Below is a small trained network, with its code and all its weights. Each question gives an input and a class and asks what happens when units are switched off, that is, made to give their printed mean instead of their output.

import numpy as np


def w(rows, s, z=0):
    codes = np.array(rows[::2]) - 128.0
    scale = np.full(codes.shape[1], s)
    scale[-1] = z or s
    return codes * scale


def norm(h):
    return h / np.sqrt((h * h).mean(-1, keepdims=True) + 1e-5)


def f(y):
    return y / 2 * (1 + np.tanh(0.7978845608 * (y + 0.044715 * y**3)))


def log_softmax(a):
    a = a - a.max(-1, keepdims=True)
    return a - np.log(np.exp(a).sum(-1, keepdims=True))


def net(x, mask):
    res = np.array(x, float).reshape(1, 6) / 4 @ E
    u = 0
    for l in range(2):
        y = f(norm(res) @ A[l][:, :-1].T + A[l][:, -1])
        res = res + np.where(mask[u : u + 11], y, B[l][:, -1]) @ B[l][:, :-1]
        u += 11
    return log_softmax(norm(res)[-1] @ U[:, :-1].T + U[:, -1])


A, B = {}, {}
E = w([
[106,166,48,143,91,195,130,228,170],'x0',
[115,151,195,147,107,135,136,206,47],'x1',
[124,213,145,136,119,189,189,66,124],'x2',
[2,64,175,162,130,151,169,123,180],'x3',
[128,107,69,195,249,100,201,152,98],'x4',
[122,96,119,39,200,227,103,131,86],'x5',
],0.00083)
A[0] = w([
[231,196,99,120,158,109,82,136,104,29],'L0N0',
[153,129,112,153,134,195,173,77,134,67],'L0N1',
[148,171,99,164,131,143,69,77,81,31],'L0N2',
[116,117,203,137,78,121,168,222,11,214],'L0N3',
[162,78,45,103,147,116,125,42,254,69],'L0N4',
[144,53,209,116,157,69,104,28,77,60],'L0N5',
[106,172,227,145,132,114,129,222,42,2],'L0N6',
[153,123,192,114,106,150,59,129,180,56],'L0N7',
[104,126,50,123,92,160,112,208,172,216],'L0N8',
[108,129,106,108,105,158,138,63,135,108],'L0N9',
[176,187,70,129,147,124,55,84,83,94],'L0N10',
],0.0025,0.00089)
B[0] = w([
[109,97,128,85,70,117,188,190,138,146],'L0N0',
[125,149,167,150,71,146,104,153,84,120],'L0N1',
[106,131,184,100,116,147,208,165,116,99],'L0N2',
[215,89,82,143,144,175,93,89,216,254],'L0N3',
[255,73,195,166,108,218,136,115,148,194],'L0N4',
[124,212,141,120,167,142,98,215,198,212],'L0N5',
[199,64,154,133,136,156,170,12,212,153],'L0N6',
[122,126,83,155,134,108,139,85,70,141],'L0N7',
[152,228,189,181,197,129,35,136,145,220],'L0N8',
[133,113,173,166,159,125,138,176,113,142],'L0N9',
[121,79,176,100,123,108,218,168,157,151],'L0N10',
],0.0023,0.00099)
A[1] = w([
[129,117,230,63,189,27,148,51,127,14],'L1N0',
[122,114,131,45,198,198,111,118,82,93],'L1N1',
[103,139,93,62,187,178,116,120,69,149],'L1N2',
[218,156,90,114,109,114,124,154,59,254],'L1N3',
[140,175,116,203,76,32,158,96,162,178],'L1N4',
[2,69,159,182,141,170,109,107,182,171],'L1N5',
[121,86,58,187,216,95,207,147,68,125],'L1N6',
[134,124,51,92,151,91,99,118,157,156],'L1N7',
[100,223,142,117,81,204,236,50,98,59],'L1N8',
[129,43,129,86,74,97,29,164,166,248],'L1N9',
[84,146,168,60,20,130,66,70,107,138],'L1N10',
],0.0029,0.00073)
B[1] = w([
[110,214,67,168,99,202,70,236,165,165],'L1N0',
[60,74,116,192,34,122,96,115,167,190],'L1N1',
[99,81,121,135,26,54,91,129,136,155],'L1N2',
[61,124,197,91,131,91,174,96,194,196],'L1N3',
[36,14,118,70,71,188,54,135,102,216],'L1N4',
[192,159,160,20,84,56,194,166,117,247],'L1N5',
[159,210,79,137,52,183,146,52,60,185],'L1N6',
[79,148,201,142,124,119,152,168,25,147],'L1N7',
[141,59,120,156,255,43,73,187,72,182],'L1N8',
[118,145,104,173,203,130,179,105,56,245],'L1N9',
[151,173,30,183,119,150,227,98,76,199],'L1N10',
],0.0028,0.0014)
U = w([
[138,214,30,167,68,164,186,54,44,145],'0',
[26,32,118,115,20,124,54,137,139,144],'1',
[154,162,184,1,96,49,221,184,149,138],'2',
[110,248,126,153,147,166,32,220,202,141],'3',
[135,95,125,163,234,66,94,155,62,144],'4',
[211,85,165,146,141,190,135,70,209,122],'5',
[88,167,136,97,157,100,103,81,167,1],'6',
],0.0074,0.0064)

Each question gives the input, the list of numbers given to net, and the class t.
The units are the neurons (one row each of A and B). Each row of codes is followed by its name. A weight is (code - 128) times the scale printed after its matrix; where a second scale follows, it is the last column's (A, B and U).
mask holds one flag per neuron, layer by layer. A switched-off neuron (its flag False) gives its mean, the last column of its row in B, instead of its output. The means were averaged over made-up inputs and are rounded, as every weight is.
A unit's drop is (log p(t) with every unit on - log p(t) with that unit switched off) / (log p(t) with every unit on - log p(t) with every unit switched off).
The circuit of an input: a set's keep is (log p(t) with only the set's units on - log p(t) with every unit switched off) / (log p(t) with every unit on - log p(t) with every unit switched off). Starting from the 12 units with the biggest drops (on a tie, the unit counted first), units are removed one at a time, each time the one whose removal leaves the highest keep (on an exact tie, the one counted first), for as long as the keep stays at least 0.8.
circuit, biggest first: the units of the circuit, biggest drop first
top k neurons: the k neurons with the biggest drops, biggest first
top k neurons in layer l: the k neurons of layer l with the biggest drops, biggest first
input [3,-4,6,2,1,-7], class 1: circuit, biggest first	L1N4
input [-6,2,7,4,6,7], class 1: circuit, biggest first	L1N1; L1N2
input [-7,0,-4,-1,1,-7], class 1: top 3 neurons	L1N4; L0N8; L1N8
input [-2,-7,8,-3,6,1], class 4: circuit, biggest first	L1N8; L0N3
input [3,-7,7,-8,-2,-5], class 2: top 3 neurons in layer 1	L1N3; L1N1; L1N9
input [-5,-3,1,1,5,6], class 1: top 4 neurons in layer 1	L1N1; L1N2; L1N10; L1N9
input [7,-7,-8,-4,8,0], class 0: top 3 neurons in layer 1	L1N6; L1N8; L1N0
input [5,-2,-4,-1,8,1], class 0: top 2 neurons	L1N6; L0N5
input [-6,7,-6,3,8,-1], class 0: top 2 neurons in layer 1	L1N6; L1N8
input [-5,3,-2,8,-7,-7], class 2: top 3 neurons	L1N5; L1N1; L1N6
input [3,6,-6,-5,-7,5], class 0: top 2 neurons	L1N9; L1N10
input [1,1,-6,7,4,2], class 2: top 3 neurons	L1N5; L1N10; L1N8
input [2,3,5,1,1,6], class 1: top 3 neurons in layer 1	L1N1; L1N2; L1N9
input [3,3,-8,-1,0,-5], class 4: top 2 neurons	L1N9; L1N1
input [-8,3,-3,7,-6,-3], class 3: top 3 neurons in layer 1	L1N0; L1N6; L1N3
input [-7,5,-3,-7,7,-3], class 0: circuit, biggest first	L1N6
input [-1,-5,2,-1,-7,-3], class 0: top 2 neurons in layer 0	L0N3; L0N6
input [2,1,7,-4,5,6], class 4: top 3 neurons	L1N8; L1N4; L1N5
input [0,-3,-3,3,5,8], class 1: top 2 neurons in layer 1	L1N1; L1N2
input [-8,5,-4,4,1,-4], class 3: top 2 neurons	L1N0; L0N5
input [5,-7,7,-2,6,-2], class 4: circuit, biggest first	L1N8; L0N3; L1N10
